Each row was made from one small tree. The marks that hang from a mark follow it in brackets, in the order of their numbers. Every link used is in the known rows. Write each row's tree.
Each row is shifted at random along 5 fixed directions that mean nothing.
Known rows
z952[z155[z719] z255[z565[z918]] z358[z262]]: -1.80  0.19  0.98 -0.82  0.96 -0.31  0.68 -0.78  0.01  1.60  1.16  0.21  0.20 -0.16  1.02  0.84  1.59 -0.94 -0.28 -0.22 -0.19  0.21 -0.18  0.78  1.19  0.76  0.43 -0.97  0.80 -0.37 -0.49  0.23 -0.16 -0.61  1.07 -0.47  1.32  0.86  0.19 -0.12 -1.03 -1.39
z952[z155 z255[z918] z565]: -1.23  1.54  0.63 -1.31 -0.58  0.86  0.83 -0.84  0.17  1.05  1.27 -0.09  0.36  0.09  0.74  1.12  0.61 -1.03  0.00 -0.24  0.17  0.26 -0.33  1.22  1.06  1.03  0.15 -0.15  0.55  0.41 -0.16  0.95  0.04 -0.02 -0.22 -0.59  1.93  0.95  0.28 -0.06 -1.06 -0.48
z918[z952[z155 z255[z481] z358[z262[z719]] z565]]: -1.16  0.71  1.60 -1.24 -0.52  0.39 -1.22 -1.04 -0.84  0.41 -0.33 -0.53 -0.15  0.98  0.91  1.62  1.72 -0.46 -0.13  0.12 -0.31  1.07 -0.07  1.69  0.78  0.82 -0.21 -0.83  0.71 -0.39 -2.15  0.48  0.12  0.67  0.20 -1.06  2.03  1.50 -0.04 -0.62 -1.31 -1.03
z262[z358[z255[z481 z952]] z719[z155[z565]]]: -1.51  0.18  0.24 -0.91  3.89  0.52 -0.22 -0.67  0.34 -0.79 -0.46 -1.33 -0.19  1.21  0.65  3.29  0.34  0.19  1.21  1.38 -0.29  1.25 -0.81  0.31 -0.05 -0.27  0.84 -2.41  0.70 -2.34 -1.33 -1.17  1.55  0.16 -0.29  1.76  0.07  1.54  0.26 -3.30 -2.38 -1.49
z155[z358[z255[z481]] z565[z918]]:  0.17 -0.76 -0.50 -0.20  1.12  0.66  1.71 -1.65  1.58  2.25  2.62  0.07  1.29  0.51  1.08 -0.61 -0.53 -0.40  0.47 -1.93  0.26  0.49 -0.17  1.66 -0.12  1.38 -0.62  1.11 -0.86  1.05  1.49  0.37 -0.18  0.32 -1.00  1.76  0.88  1.00 -1.29 -1.13  0.56 -0.55
z155[z565[z918[z952]] z719[z262[z358]]]:  1.28  0.87 -1.20 -1.09 -3.46  0.47  1.35 -1.58 -0.02  1.91  1.29 -1.31  1.53  1.61  0.85 -0.76 -0.71 -0.05  0.38 -0.70  1.17  0.38  0.15  0.80  0.02  0.94  0.11  0.42 -0.45  3.06 -0.19  1.73 -0.95  1.82 -1.22 -0.89  0.92  0.98 -0.87  1.08  0.98 -0.58
z719[z155[z565] z262[z358[z255[z952]]]]: -0.14  1.02 -0.42 -1.37 -2.00  0.53  0.42 -0.32  0.32  0.55  0.73 -1.13  1.65  1.19 -0.07  0.50 -0.05 -0.58  0.58  0.12  0.81  0.11 -0.47  0.33 -0.24  1.16  1.14 -1.26  1.16  0.21 -1.81  1.56 -0.51  0.82 -0.30 -1.97  0.67  0.31 -0.25  0.11 -1.11 -0.66
z358[z255[z952[z155]] z262[z719]]: -2.85  0.08  1.17 -0.17  1.90  0.77  1.28  1.05  0.57  2.67  2.65  0.73 -0.95 -0.45  0.12  0.32  0.74 -0.20 -0.57  0.81  0.40  1.38 -1.07  1.15 -0.13  0.85  0.03  0.92  1.17  0.02  0.11 -0.76  0.15 -1.31  1.25  2.24  0.24  0.42  0.03 -0.27 -1.84 -0.80
z358[z255 z262[z719]]: -1.80  1.36  1.00 -0.71 -0.54 -0.20  0.51  0.90 -1.02  2.92  1.60  0.79 -2.84  0.41  0.43 -0.53  0.85 -1.18 -0.60  0.98  0.20  0.51 -1.15  1.47 -0.47  0.09 -0.01  2.51  0.59  0.51 -2.16  0.40 -0.10  0.52  1.68  0.05  0.40  0.82  0.05 -0.24 -1.95  0.50
z952[z155[z719] z358 z565]:  0.56  1.27  0.57 -0.88  3.39  0.71  0.23 -2.73 -0.31 -2.45 -2.53 -3.48  2.10  1.61  3.33  5.00  1.50  0.13 -0.55 -0.05  0.91 -0.99  0.84 -0.30  1.48 -1.08  2.29 -3.75 -0.35 -0.61 -0.77 -1.63  1.62  0.92 -1.38 -0.57  1.03  2.34  1.57 -2.17 -2.02 -1.67
z255[z481[z918 z952[z155[z719] z358[z262]]] z565]: -0.38  1.05  1.63 -0.94  2.08  1.65  0.58 -1.60  0.14 -0.04 -0.36 -1.64  0.24  0.69  1.76  2.99  0.57 -0.24  0.58  0.47 -0.35  1.01  0.38  0.76  1.02  0.21  0.17 -0.26  0.82 -0.68  0.24 -0.74  1.72  0.20 -1.32  2.07  1.89  2.47 -0.20 -2.30 -1.45 -0.46
z719[z155 z262[z358[z255]]]: -0.69  1.32 -0.07 -1.39 -0.60  0.90 -0.84 -0.69  0.21  1.04  1.80  0.99 -0.35  1.59 -1.27 -1.89  0.25 -0.56  0.20 -0.99 -1.09  1.54 -0.86  2.27 -0.09  2.28 -1.71  0.02  0.05 -0.62 -2.55  1.81 -1.26  0.88 -1.25 -1.58  1.16 -0.13 -1.28 -1.26 -0.81  0.46
z952[z155 z358[z255[z481[z565 z918]]]]: -1.04  1.04  0.59 -1.32 -0.03  1.02  0.06 -1.19  0.57  0.43  1.17 -0.26  1.02  0.18  0.65  0.47  0.77 -0.67  0.51 -1.18 -0.16  0.39 -0.41  1.39  0.08  0.92  0.07 -1.55  0.52 -1.00 -1.06  0.89 -0.38 -0.55 -0.59 -1.43  1.43  0.49 -0.39 -0.87 -1.21 -0.42
z262[z358[z255] z719[z155]]: -0.46  0.20 -0.25 -0.87  2.69  1.03 -0.38 -0.75  0.27 -0.14  0.81 -0.44  0.14  1.82  0.24  0.62  0.19  0.94  0.04 -0.80 -0.37  1.28 -0.46  1.88 -0.17  0.19 -0.82 -1.40 -0.93 -0.60 -1.19 -0.59  0.00  0.48 -1.56  1.22  0.35  0.83 -0.24 -2.63 -0.94 -0.63
z565[z155[z719] z918 z952[z255[z481] z358[z262]]]:  0.52 -0.81 -0.16 -1.12 -1.48 -0.46  0.66 -1.04  0.19  1.78  0.63 -1.22  3.22  0.59  0.89  0.38  0.95  0.65 -0.10 -1.20  1.54 -0.39 -0.01  0.39  0.67  0.28  0.78 -2.14  0.01  1.86 -1.27  1.32 -1.20 -0.22  0.39 -0.87  1.07  0.43  0.21  1.80  0.12 -2.44
z719[z155 z262[z358]]:  0.42  2.70 -1.30 -1.81 -2.62  0.34  0.03 -0.64 -0.34 -0.34 -0.40 -1.73  1.29  1.91 -0.16  0.51 -0.04 -0.75  0.69  0.20  0.85 -0.40 -0.29 -0.03 -0.26  0.69  1.60 -2.21  0.74  0.14 -3.41  2.33 -0.55  1.36 -0.76 -3.75  0.62 -0.06  0.37  0.00 -1.87 -0.52
z262[z358[z255] z719]: -2.77  0.82 -0.48 -0.06  3.65  0.60  1.36  0.59  0.86  1.85  1.79  0.11 -1.84  0.39  0.70  1.22  0.17  0.03  0.05  1.20  0.51  1.49 -0.94  1.00 -0.30  0.06  0.42 -0.43 -0.10 -0.86 -0.11 -1.61  0.72 -0.42  0.22  2.91 -0.55  0.75  0.47 -2.51 -2.04 -0.80
z918[z565[z952[z358]]]: -2.50  2.09 -0.82 -0.66  0.28  0.33  1.54 -0.66  0.99  2.27  2.14 -0.04 -0.37 -0.11  0.02  0.20  0.27 -0.94  0.26  1.08  0.89  1.68 -0.93  0.37 -0.07  1.66  0.55 -0.99  0.73 -0.27 -1.06  0.29 -0.74 -0.22  0.41 -0.66  0.42  0.18 -0.32 -0.14 -1.57 -0.22
z255[z565 z918 z952[z155 z358]]: -0.24  2.96 -0.42 -2.22 -1.43  0.68  0.17 -0.79 -0.71 -1.22 -0.88 -2.61  2.19  0.87  0.62  3.44  0.15 -0.81  1.13  0.35  0.03  0.19  0.32  0.14  0.48 -0.26  1.61 -2.17  1.70 -0.61 -2.11  1.34  1.15 -0.06 -0.19 -1.73  2.69  1.81  1.02 -0.24 -1.64  0.11
z358[z255[z481 z565[z952]] z262[z719[z155]]]: -1.95  1.04  2.12 -0.86  1.30  0.21 -0.35  0.16 -1.33  1.60  0.11 -0.38 -2.55  0.77  0.37  1.80  1.05 -1.13  0.33  2.35 -0.51  1.58 -0.86  0.92 -0.11  0.03  0.04  2.20  1.93 -1.01 -2.97 -0.27  1.28  0.98  1.50  1.48  1.41  2.00  0.01 -1.46 -2.60  0.07
z358[z255[z481 z918[z952]] z262]: -0.37  1.14 -0.96 -1.27  0.04  0.02 -0.08 -0.95 -0.01  1.91  1.63 -0.20  0.48  0.69 -0.48 -0.37  0.13 -0.69  1.37 -0.59 -1.04  1.08 -1.07  1.93 -0.25  0.93 -0.21 -0.45  0.20 -1.08 -2.46  1.62 -0.60 -0.33  0.13 -1.20  1.27  0.95 -1.75 -0.12 -0.94  1.02
z719[z155[z565] z262]:  0.14  1.64 -0.84 -0.66 -0.78  1.08  2.38 -1.06  0.88  0.72  0.92 -2.05  1.81  0.92  0.81  1.08 -0.61 -0.83  0.34  0.56  1.78 -0.54  0.06 -0.99 -0.05  1.04  2.34 -0.72  1.01  1.38 -0.16  1.03  0.14  0.85 -0.87 -1.10  0.13  0.19  0.25  0.51 -1.52 -1.30
z255[z481[z918] z565[z155[z719] z952[z358]]]: -1.27  2.43  0.47 -2.31 -2.04 -0.57 -0.49 -1.30 -0.70  0.23  0.30 -0.25  0.16  0.16 -0.69  0.13  0.57 -1.26  1.77  0.79 -0.59  0.71 -1.44 -0.03 -0.33  0.90  0.07 -1.93  1.48 -1.51 -3.16  2.56 -0.43 -0.17  0.89 -3.44  1.28  0.31 -0.28  0.34 -1.79 -0.69
z565[z918 z952[z358[z255]]]:  1.41  0.24 -1.21 -1.08  1.32  0.61  0.82 -1.72  0.39  0.43 -0.25 -2.57  3.06  1.75  1.87  2.28  0.64  1.23 -0.30 -1.32  1.44  0.18  0.53  0.88  1.03 -0.63  0.58 -2.76 -1.34  1.15 -1.17 -0.53 -0.51  0.63 -1.68  0.72  1.33  1.96  0.19 -0.83  0.19 -0.34
z262[z358[z255[z952]]]: -1.12  2.07 -0.04 -1.25 -0.70  0.25 -0.03  0.84 -0.65  1.16 -0.30 -1.10 -0.95  1.18  1.25  2.48  0.76 -0.78 -0.20  1.46  1.20  0.39 -0.60  0.96  0.00 -0.45  1.14  0.22  0.87 -0.02 -2.89 -0.09  0.59  1.04  0.74  0.21  0.97  1.77  1.01 -1.48 -2.20  0.71
z155[z565[z918] z719]: -1.81  1.65 -0.94 -0.85 -0.07 -0.78  2.57 -1.04  0.65  2.18  2.19  0.25 -0.76 -0.58  0.50 -0.32 -0.12 -1.61  0.96  1.13  0.91 -0.32 -1.70 -0.99 -0.07  0.80  1.37 -0.86  0.41  0.19  0.21  1.12 -0.36 -0.34  1.19 -1.62 -0.82 -0.19 -0.14  0.61 -1.56 -1.21
z952[z155[z719] z255[z481] z358[z262]]: -2.73  0.49  1.73 -0.30 -1.72  0.41  0.53  0.85  0.06  2.65  2.01  1.03 -0.72 -0.59  0.74 -0.13  1.31 -1.49 -0.80  0.13  0.86 -0.18 -0.50  1.11  0.33  1.58  0.57  1.87  1.74  1.19 -0.28  1.12  0.36 -0.54  1.95 -0.15  1.18 -0.07  0.72  1.02 -1.68 -1.91
z155[z358[z255 z262[z719]] z565]: -0.03 -0.35  0.86 -0.60  0.22 -0.53  0.33 -0.84 -0.12  1.57  1.49  0.56 -0.51  0.77  0.84 -0.96  0.61 -0.76 -0.23 -1.14 -0.33 -0.06 -0.81  1.70 -0.55  0.69 -0.48  1.08 -0.61  0.20 -0.52  0.42 -0.40  0.76  0.54 -0.72  0.16  0.93 -0.96 -1.00 -0.43 -0.27
z255[z481 z918[z565[z155 z952[z358[z262]]]]]: -0.11  1.30 -0.64 -1.24  0.12  0.52  0.29 -1.88  0.18  1.29  0.89 -1.36  1.67  0.88 -0.08  0.62 -0.10 -0.29  1.14 -0.63 -0.53  1.77  0.18  1.57  0.12  0.99 -0.04 -0.73  0.60 -0.20 -2.03  1.10 -0.14  0.13 -0.69 -0.20  2.19  1.20 -1.00 -0.34 -0.59 -0.10
z952[z255[z481] z358[z262[z719]] z565[z155 z918]]: -1.95  0.67  1.59 -1.21  3.28 -0.84 -0.51 -1.43 -0.97  0.72 -1.27 -0.50 -1.97  0.67  1.41  2.93  2.13 -0.96  0.36  1.40 -1.00  1.17 -0.12  0.79  1.53 -0.44  0.36 -1.59  0.67 -2.31 -2.83 -0.84  0.91  0.53  0.96  0.49  1.55  2.12  0.55 -2.61 -2.37 -1.31
z719[z155[z565[z952]] z262[z358]]: -0.81  2.08  0.37 -1.21 -1.45  0.58  0.41 -0.53 -0.15  0.78  0.22 -0.97 -0.30  1.31  0.09  0.88  0.37 -1.10  0.31  1.53  0.91  0.98 -0.56  0.07  0.19  1.48  0.68  0.04  1.44  0.32 -2.20  0.96  0.08  1.73 -0.19 -1.20  0.78  0.72  0.04 -0.79 -1.67 -0.62
z481[z255[z918 z952[z155]]]: -3.86  1.08 -0.09 -0.64  3.32  1.01  2.16  0.83  2.20  2.42  3.29  1.22 -0.63 -1.33 -0.51  1.10  0.25 -0.74  0.69  1.76  0.25  1.84 -1.75  0.11  0.42  1.77  0.20 -1.18  1.36 -2.06  0.89 -0.49 -0.08 -2.58  0.66  2.31 -0.28  0.06 -0.17 -1.31 -2.32 -0.69
z358[z255[z481 z918 z952] z262[z719[z155]]]:  0.55  0.34 -0.31 -1.74 -1.28  0.71 -0.43 -0.53 -0.43  0.41  1.29 -0.67  1.85  1.18 -1.08 -0.40 -0.59  0.40  1.42 -1.44 -1.17  0.60 -0.64  1.84 -0.57  0.36 -0.57 -0.58  0.35  0.07 -1.78  2.33 -0.12 -0.35 -0.55 -0.78  1.69  0.61 -1.15  0.54 -0.41 -0.15
z719[z155[z565[z918 z952]] z262[z358]]:  1.59  1.47 -0.51 -1.97 -1.99  0.33 -0.21 -2.01 -0.51 -0.24 -0.75 -1.95  1.73  2.42  0.26  0.72  0.18 -0.12  0.69 -0.26  0.44  0.56  0.08  0.51  0.62  0.75  0.12 -1.71  0.05  0.81 -2.79  1.69 -0.71  2.29 -1.69 -2.23  1.46  1.20 -0.48 -0.70 -0.26 -0.46
z565[z155[z358[z255 z262] z719]]:  1.58 -0.56  1.52 -1.17  2.58 -0.61 -1.74 -2.25 -1.00 -0.15 -0.94 -0.32  0.32  2.19  1.63  0.57  1.96  0.03 -1.12 -1.69 -1.01 -0.02 -0.34  2.17  0.51 -0.04 -1.25 -0.28 -1.32 -0.75 -3.00 -0.45 -0.62  1.50 -0.54 -0.86  0.83  2.05 -0.67 -2.57 -0.70  0.25

Write each row's tree
-0.06  0.30 -0.81 -0.69  0.91 -0.98  1.30 -1.21  0.79  0.71  0.97 -0.82  2.26  0.26  0.78 -0.07  0.61 -0.35  0.09 -0.76  1.10 -1.14 -0.94 -0.49 -0.54  0.54  1.89 -2.93 -0.09 -0.27 -0.97  0.75 -0.96 -0.70  0.78 -2.69 -1.06 -0.50  0.03  0.55 -1.54 -1.91 -> z565[z155[z358[z262] z719]]
-1.94  1.25  0.31 -0.83 -0.35  1.06  1.65  0.30  0.75  2.82  2.21  0.28 -0.81 -0.17  0.73  0.52  0.33 -0.65 -0.24  0.55  0.93  1.40 -0.55  1.10  0.46  1.04 -0.39  1.09  0.65  0.59  0.05 -0.06 -0.17 -0.17  0.01  1.58  1.41  1.16 -0.12 -0.58 -0.80  0.52 -> z481[z952[z358[z255[z565[z918]]]]]
-2.18  1.36  0.50  0.11  1.07  1.95  1.82 -0.07  1.46  2.50  3.22  1.07 -1.23  0.47 -0.26 -1.09 -0.27 -1.17 -0.55  0.38  0.30  1.94 -0.34  1.11  0.04  3.07 -0.97  2.97  1.02  0.90  0.82  0.15  0.17  0.59 -0.77  2.14  0.66  0.05 -0.69 -1.30 -1.09 -0.25 -> z719[z155[z358] z262]
 1.87 -0.01 -0.31 -0.76  1.28  1.06  1.39 -1.59 -0.03 -0.07 -0.72 -3.60  2.96  1.58  2.42  3.22  0.13  1.31 -0.09 -0.91  1.22  0.00  1.08  0.71  0.45 -1.47  1.50 -1.97 -0.79  1.25 -0.20 -1.16  0.61  0.78 -1.70  1.42  1.29  2.58  0.21 -0.80 -0.01 -0.53 -> z481[z565[z952[z358[z255[z918] z262[z719]]]]]
-0.95  1.66  1.85 -1.09 -2.11  1.44  0.16  0.03 -0.99  2.32  0.76 -0.55 -0.92  0.86  1.75  1.51  1.37 -0.88 -0.98  0.55  0.70  1.50  0.69  2.16  1.03  0.70 -0.46  2.93  1.30  1.79 -1.28 -0.11  0.10  1.33  0.09  1.26  2.79  2.59 -0.10 -0.52 -0.38  1.12 -> z481[z918[z952[z155 z255[z565] z358[z262]]]]
-0.55 -0.09  0.18 -0.72  0.71 -0.97  0.00 -0.92  0.24  1.56  1.95  1.34 -0.13  0.40  0.18 -1.83  0.99 -0.86 -0.12 -1.41 -0.70 -0.40 -1.63  1.47 -0.42  1.26 -0.56 -0.51 -0.75 -0.87 -1.16  1.07 -1.20 -0.20  0.93 -2.33 -0.44  0.00 -1.28 -0.38 -0.83 -0.19 -> z155[z358[z255 z262] z719]
 0.57  0.65  0.27 -1.00  0.45 -0.34 -0.01 -0.31 -0.48  0.61 -0.68 -1.46  0.76  1.37  1.81  2.22  1.20 -0.57 -0.46 -0.03  0.76 -0.63 -0.26  0.85  0.13 -0.46  1.29 -0.50  0.14 -0.23 -2.41 -0.17  0.21  0.93  0.64 -0.72  0.68  2.03  0.20 -1.24 -1.57  0.52 -> z155[z358[z255[z952] z262]]
 1.59  0.95  0.13 -1.44 -1.81  1.54  2.38 -0.79  0.62  0.89 -0.44 -2.65  1.69  0.85  2.93  3.21  0.04  0.38 -0.22  0.45  2.80 -0.98  0.36 -0.45  0.87 -1.03  1.95 -1.42 -0.32  2.13  0.58 -0.21 -0.24  1.07 -1.77  0.45  0.62  2.21  0.52 -0.33 -0.63 -0.10 -> z481[z565 z918 z952[z255]]
-0.41  0.17 -0.56 -0.53  0.92  0.42  0.85 -0.75  0.80  1.33  1.01 -0.97  1.46  0.90  0.60  0.44  0.01  0.07  0.20 -0.24  0.83  0.15 -0.32  0.44 -0.31  0.63  1.01 -1.15  0.30  0.30 -1.05  0.48 -0.22 -0.02 -0.33  0.29  0.07  0.19  0.17 -0.29 -1.35 -1.73 -> z565[z155[z719[z262[z358[z255[z481]]]]]]
-2.31  2.19 -1.25 -1.10 -1.27  0.69  2.14 -0.10  1.23  2.22  1.79 -1.08  0.92 -0.70  0.12  1.31 -0.57 -1.07  1.40  1.33  1.38  1.05 -0.56 -0.33 -0.33  0.99  1.99 -1.18  2.05 -0.21 -0.69  1.09  0.14 -1.05  0.73 -0.34  0.89  0.14  0.21  0.73 -1.91 -0.87 -> z255[z481[z952[z358]] z918[z565[z155]]]
-0.68 -0.43  0.30 -0.90 -1.06  0.45  1.64 -0.75  1.12  2.73  2.93  0.55  0.98 -0.19  0.30 -1.43  0.26  0.21  0.18 -0.81  0.72  1.32 -0.68  1.15 -0.45  1.43 -0.50 -0.69 -0.01  0.85  0.52  0.54 -2.14 -0.47 -0.18 -0.38  0.01  0.18 -1.57  0.59  0.42 -0.74 -> z481[z565[z155[z358[z262[z719]]]] z918[z952[z255]]]
 0.33  1.51 -0.52 -0.80  0.59  0.76  0.86 -0.80  0.03  0.62 -1.10 -2.64  0.29  1.71  1.92  3.07  0.08 -0.66  0.49  1.08  1.04 -0.04  0.49  0.20  0.10 -0.58  2.23 -0.82  0.57 -0.22 -2.15 -0.20  1.00  1.64 -0.85  0.45  0.86  1.98  0.62 -1.92 -2.13 -0.24 -> z719[z262[z358[z255[z481[z565]]]]]
 1.61  0.75 -0.05 -1.65 -2.93  1.14  0.68 -1.76  0.12 -0.27  0.40 -2.22  3.47  0.97  0.54  0.19 -0.40  0.73  1.10 -1.91  0.71 -0.24  0.32  0.75 -0.45  0.12  0.65 -2.43 -0.14  1.47 -0.49  2.08 -0.55  0.08 -1.74 -2.09  1.48  0.43 -0.50  1.11  0.02 -1.50 -> z255[z481[z565[z952[z155 z358[z262[z719]]]] z918]]
 0.45 -0.58  1.74 -1.33 -1.74  0.34  0.92 -0.33  0.50  2.28  1.46  0.47  0.42  0.03  1.07 -0.39  0.68 -0.22 -0.47 -0.31  0.82  0.22 -0.86  1.03  0.01  0.81 -0.72  0.87  0.10  0.67 -0.07  0.57 -1.43  0.21 -0.06 -0.11  0.34  1.14 -0.92 -0.18 -0.08 -0.13 -> z481[z255[z918] z565[z155[z358[z262] z719]] z952]
-2.70  2.50  0.74 -0.92 -1.60  0.37  1.01  0.43 -1.12  2.49  0.54 -1.15 -1.91  0.13  0.92  2.07  0.54 -1.73  0.69  2.64  0.78  1.60  0.06  0.26 -0.06  0.12  1.36  2.20  2.79  0.57 -2.10  0.45  1.38  0.64  1.93  0.97  2.09  1.71  0.80  0.15 -2.22 -0.39 -> z255[z481 z565[z918[z952[z155 z358[z262[z719]]]]]]
 0.97  0.80 -1.19 -1.63  0.12  0.66  0.41 -2.26  0.76  0.41  0.86 -1.28  2.02  1.02  0.49  0.45 -0.22  0.15  1.57 -1.14 -0.16  0.39 -0.81  0.99 -0.35  0.36  0.25 -2.98 -0.78 -0.97 -1.52  1.28 -1.24  0.02 -1.72 -1.88  0.62  0.99 -1.65 -0.64 -0.57  0.47 -> z358[z255[z481[z565 z918[z952]]]]
-0.71  0.54  1.00 -1.38  0.12  0.93  0.48  0.04  1.07  1.15  0.92  0.28  0.24  0.30  0.78  0.94  1.09 -0.01 -0.66  0.48  1.37  0.16 -1.27  0.44  0.50  0.95 -0.14 -1.43 -0.05 -0.33 -0.76  0.22 -1.18 -0.49 -0.65 -0.28 -0.06  0.50  0.21 -1.09 -1.80 -0.61 -> z481[z255 z952[z155]]
-2.14  0.35  1.20 -0.40  1.18  1.83  1.97  0.18  1.75  2.31  2.49  0.53 -0.08 -0.50  0.76  1.14  0.39 -0.30 -0.70  0.64  1.20  1.27 -0.58  0.68  0.83  1.82 -0.31  0.64  0.79  0.74  1.78 -0.56  0.02 -0.82 -0.62  2.65  0.97  0.72  0.22 -0.79 -1.29 -0.93 -> z481[z952[z155 z255[z565]]]
 2.34  0.50 -0.39 -1.42 -1.97  1.27 -0.11 -1.83  0.28 -0.07  0.50 -1.87  4.25  2.01  0.54 -0.21  0.10  1.46 -0.83 -2.94  1.31  0.34  0.64  1.78  0.06  0.91 -0.87 -1.42 -1.28  2.77 -1.31  1.37 -1.40  0.80 -2.59 -1.03  2.00  0.59 -0.04  0.57  0.83 -0.78 -> z565[z155 z952[z358]]
-1.67  0.98  1.81 -1.53 -3.26 -0.07  0.70  0.43 -0.10  1.92  0.61  0.38 -0.77 -0.45  1.20  0.77  1.51 -1.13 -0.91  1.30  1.97 -0.31 -1.17 -0.29  0.30  0.72  0.79 -0.30  1.39  0.76 -1.39  0.88 -1.02  0.26  1.41 -2.12  0.39  0.36  0.94  0.83 -1.73 -1.12 -> z481[z565[z155[z719]] z952[z255 z358]]
 1.96  2.14 -0.08 -2.48 -6.60  1.32 -0.67 -1.21 -1.26 -0.76 -0.45 -2.26  3.22  1.83 -0.02  0.58 -1.03 -0.27  1.30 -1.51  0.02 -0.45  0.60  1.47 -0.09  0.53  0.19  0.08  0.96  2.53 -1.62  4.03  0.52  1.48 -1.45 -2.74  3.44  1.11  0.12  1.96  0.16 -0.62 -> z255[z481 z918 z952[z155[z719[z262[z358]]] z565]]
-0.93  0.27  1.46 -1.31 -1.91 -0.37  0.57 -0.30 -0.25  3.17  1.26  0.80 -1.48  0.28  1.41 -0.18  1.38 -1.04 -0.74  1.26  1.37  0.97 -1.06  0.66 -0.04  0.74 -0.60  1.69  0.62  0.77 -1.92  0.23 -1.86  1.20  1.19 -0.36  0.23  1.36 -0.43 -0.28 -0.59  0.16 -> z481[z255 z565[z155[z358 z719] z918[z952]]]
